In the rows, 128 means zero.
Each row is followed by its group and then its class within the group.
[129 124  96 151 145 128 139 150 163 119 162 114 165 132  84 120 134 113
 128]
Q408 M
[106 131 125 151 141 112 132 139 156 146 171 134 140 126 109 110 116 134
 151]
Q298 J
[111 125 113 155 136 103 148 132 188 154 163 117 150 122 118 119 114 131
 137]
Q298 E
[118 130 139 107 152 112  99 153 123 142 148  99  99 119  97  92 142 128
 157]
Q529 A
[121 129 130 137 125 109  97 111 141 134 140  81 123 129  96 101 127 129
 175]
Q529 P
[122 118 116 143 159 127 159 137 161 158 160 142 146 134 139 151 129 128
 103]
Q298 C
[106 124 115 159 124 108 113 120 174 140 133 132 178 137  84 104 120 108
 164]
Q298 J
[126 126 129 151 136 118 124 124 162 125 115 132 159 126 123 103 114 105
 160]
Q298 J
[130 126 162 136 153 106 135 156 130 154 144 109  95 119 106 119 137 139
 147]
Q529 A
[113 132 119 146 140  88 148 137 125 126 139 110 158  97 115 111 141 120
 107]
Q298 C
[114 132 112 125 147 125 141 143 141 180 142 102 152 120  85 105 124 131
 150]
Q408 X
[114 127 137 149 129 105 156 133 166 129 142 130 165 125 124 109 112 119
 144]
Q298 J
[114 124 126 132 133 101 138 143 149 131 129 105 133 123 124 109 122 113
 153]
Q298 J
[124 130 131 149 147 121 124 126 126 183 143 118 154 135  61 108 128 126
 161]
Q408 M
[131 125 165 152 144 117 119 137 119 147 136 102  97 135  85   4 138 142
 148]
Q529 N
[115 138 134 156 160 114 147 129 175 172 155 132 155 125 108 114 114 107
 156]
Q298 J
[101 134 126 147 138 108 133 151 148 147 151 116 162 134 120 101 128  91
 148]
Q298 J
[114 129 118 136 132 127 136 133 137 142 114 125 158 134 139 113 133  97
 141]
Q298 J
[124 123 155 147 147 108 117 145 134 159 156 116 101 126  73 120 136 118
 146]
Q529 A
[126 136 150 132 145 116 108 141 105 147 153  97 117 145  91 109 139 136
 145]
Q529 A
[123 118 117 140 137  97 145 118 162 148 127 124 160 123 157 120 126 123
 163]
Q298 J
[105 144 142 126 143 104 138 135 125 128 153  98 121 102 115 123 142 139
 135]
Q529 P
[122 133 125 136 151 117 177 141 206 145 150 140 145 110 124 116 172 111
 157]
Q298 J
[113 141 124 129 131 130 106 137 121 164 155 111 154 133  89 105 118 132
 157]
Q408 T
[137 139 157 119 128 130  96 134 100 127 125 101 115 118 104  96 138 152
 153]
Q529 N
[114 127 142 143 143  20 150 134 187 117 137 115 157 119 128 109 134 100
 147]
Q298 J
[153 143 147 143 121 147  74 116 111 137 140  82 128 116  86  85 148 137
 197]
Q529 N
[111 117 155 137 143 117 136 157 133 149 145 122  96 121  97 121 147 129
 127]
Q529 A
[ 81 154 122 143 128  27 131 100 171 145 154 131 174 117 111 116 121 122
 156]
Q298 E
[114 126 105 126 142 123 101 124 105 170 141 106 176 134  93 101 122 122
 153]
Q408 M
[111 118 151 139 147  99 154 146 142 151 142 124 129 129 126 126 128 112
 126]
Q298 J
[124 129 106 132 127 125 136 128 120 167 140 124 161 135  84 115 123 120
 152]
Q408 T
[128 125 150 133 150 125 120 147 147 146 148 109 124 126 114 114 133 127
 136]
Q529 P
[118 130 136 143 143 123 115 126 165 173 145 103 166 126  80 100 129 129
 144]
Q408 T
[115 133 126 141 126  99 161 150 165 166 151 144 150 138 105 116 115 107
 145]
Q298 J
[127 140 157 132 131 132 119 142 145 126  80 110 114 114 102 108 147 129
 154]
Q529 N
[119 141 147 134 141 109 128 142 134 154 124 119 124 111 106 132 153 134
 152]
Q529 A
[ 91 140 135 129 150 105 131 128 119 109 146  86 126 115 120 123 136 127
 155]
Q529 P

Each row is followed by its group and then its class within the group.
[137 120 108 142 146 131 113  91 128 126 124 122 134 116 125 130 126 134
 121]
V <90>
[133 111 118 154 160 122 131  71 119 105 124 131 145 103 118 130 113 120
 137]
V <90>
[124 111 137 135 149 143 140 135 125 114 121 142 138 135 159 166 121 131
 130]
F <84>
[128 117 109 139 133 161  96  90 122 134 116 122 135 116 127 129 135 141
 132]
V <88>
[125 113 149 141 132 146 139 127 141 120 122 138 135 126 147 163 124 133
 126]
F <96>
[129 107 127 140 125 145 116 128 130 133 125 128 118 139 141 162 139 128
 122]
F <84>
[124 117 160 134 140 134 152 144 129 117 125 137 128 127 165 155 137 122
 127]
F <96>
[127 120  94 140 150 143 110 112 118 130 122 132 150 131 127 140 120 139
 131]
V <88>
[119 123 102 140 147 148 105 110 122 132 128 134 152 120 120 136 118 133
 128]
V <101>
[131 107 156 137 128 140 139 130 123 126 129 144 123 127 150 158 133 113
 126]
F <96>
[128 117 106 143 150 141 102 102 120 131 125 125 134 119 115 141 132 126
 129]
V <88>
[124 126 100 135 145 132 105 102 118 126 124 125 149 123 120 131 118 134
 138]
V <90>
[138 102 121 134 149 110 136 125 122 110 121 141 146 127 141 155 128 127
 132]
F <97>
[129 111 145 136 135 148 127 141 132 127 120 144 131 128 152 158 148 130
 119]
F <96>
[138 126 124 135 130 143  94 104 131 132 122 130 131 111 134 132 120 131
 124]
V <101>
[127 119 101 138 160 139 103  88 122 132 124 116 137 121 116 127 128 128
 129]
V <90>
[131 112 137 129 138 143 151 124 135 112 131 143 137 132 135 158 126 132
 120]
F <97>
[130 115 122 139 140 112 156 127 129 110 122 146 149 140 132 169 103 127
 127]
F <97>
[121 122  89 141 159 147  90 106 121 129 116 122 152 126 120 139 115 134
 128]
V <88>
[140 110  94 140 125 186  64 135 120 130 115 151 138 100 148 138 129 132
 130]
V <101>
[123 125 102 143 154 122 116 105 116 129 127 122 146 121 126 126 132 126
 134]
V <90>
[135 111 100 136 131 150  94 107 130 132 116 119 125 120 127 142 144 133
 126]
V <88>
[125 132 104 136 150 130 110 125 119 127 124 134 157 120 131 136 126 129
 132]
V <101>
[115 114 122 141 135 145 141 112 151 114 123 137 131 133 129 160 107 130
 123]
F <84>
[143 105 159 136 100 154 134 120 127 140 130 135 104 120 136 130 191 132
 123]
F <96>
[127 107 143 142 140 150 124 141 136 114 120 156 143 132 168 182 119 130
 129]
F <97>
[128 105 155 142 128 150 130 123 125 136 127 145 119 115 145 146 147 128
 123]
F <84>
[130 115  92 134 149 129 101  87 124 131 121 126 134 128 113 124 115 123
 137]
V <90>
[122 116 156 149 139 154 137 133 122 124 117 153 136 119 159 164 116 132
 122]
F <96>
[143 108 103 133 137 138  96  95 119 135 124 144 127 114 126 114 159 124
 133]
V <88>
[132 106 150 136 140 137 137 126 131 114 130 152 134 119 151 155 135 123
 124]
F <97>
[131 114 120 136 145 117 141 127 127 108 121 145 143 139 141 168 120 127
 126]
F <97>
[119 132 122 135 142 147  99 130 120 131 131 140 142 120 129 131 126 130
 120]
V <101>

Each row is followed by its group and then its class within the group.
[105  84  93 146 132 109 110 140 124 141 110 146 130  70 152 102  87 139
 102]
Q771 Z
[130 138  99 105 138 179 130 136 120 130 138 114 133 100 175 104  98 137
 159]
Q194 Y
[129 108  79 142 131 100  72 111 128 121 114 130 133  42 178 108 103 152
 115]
Q771 Z
[139 129 111 131 123 134  76 128 125 120 113 149 138  61 151  97  88 147
 150]
Q380 D
[135 111 105  93 144 169 110 129 141 100 143 102 133 101 193  97 111 128
 149]
Q194 G
[137 159 106 113 125 176  96 132 116 125 128 137 130  29 172 114  86 131
 175]
Q194 H
[139 146 121 144 119 135  70 135 109 120 111 158 141   7 134 113 103 146
 144]
Q380 K
[103 136 111 128 123 131  84 133 138 136 115 151 141  73 153 123  90 148
 134]
Q380 D
[121 106 100 148 121 121  87 127 124 113 130 144 139  41 169 111  96 148
 119]
Q771 Q
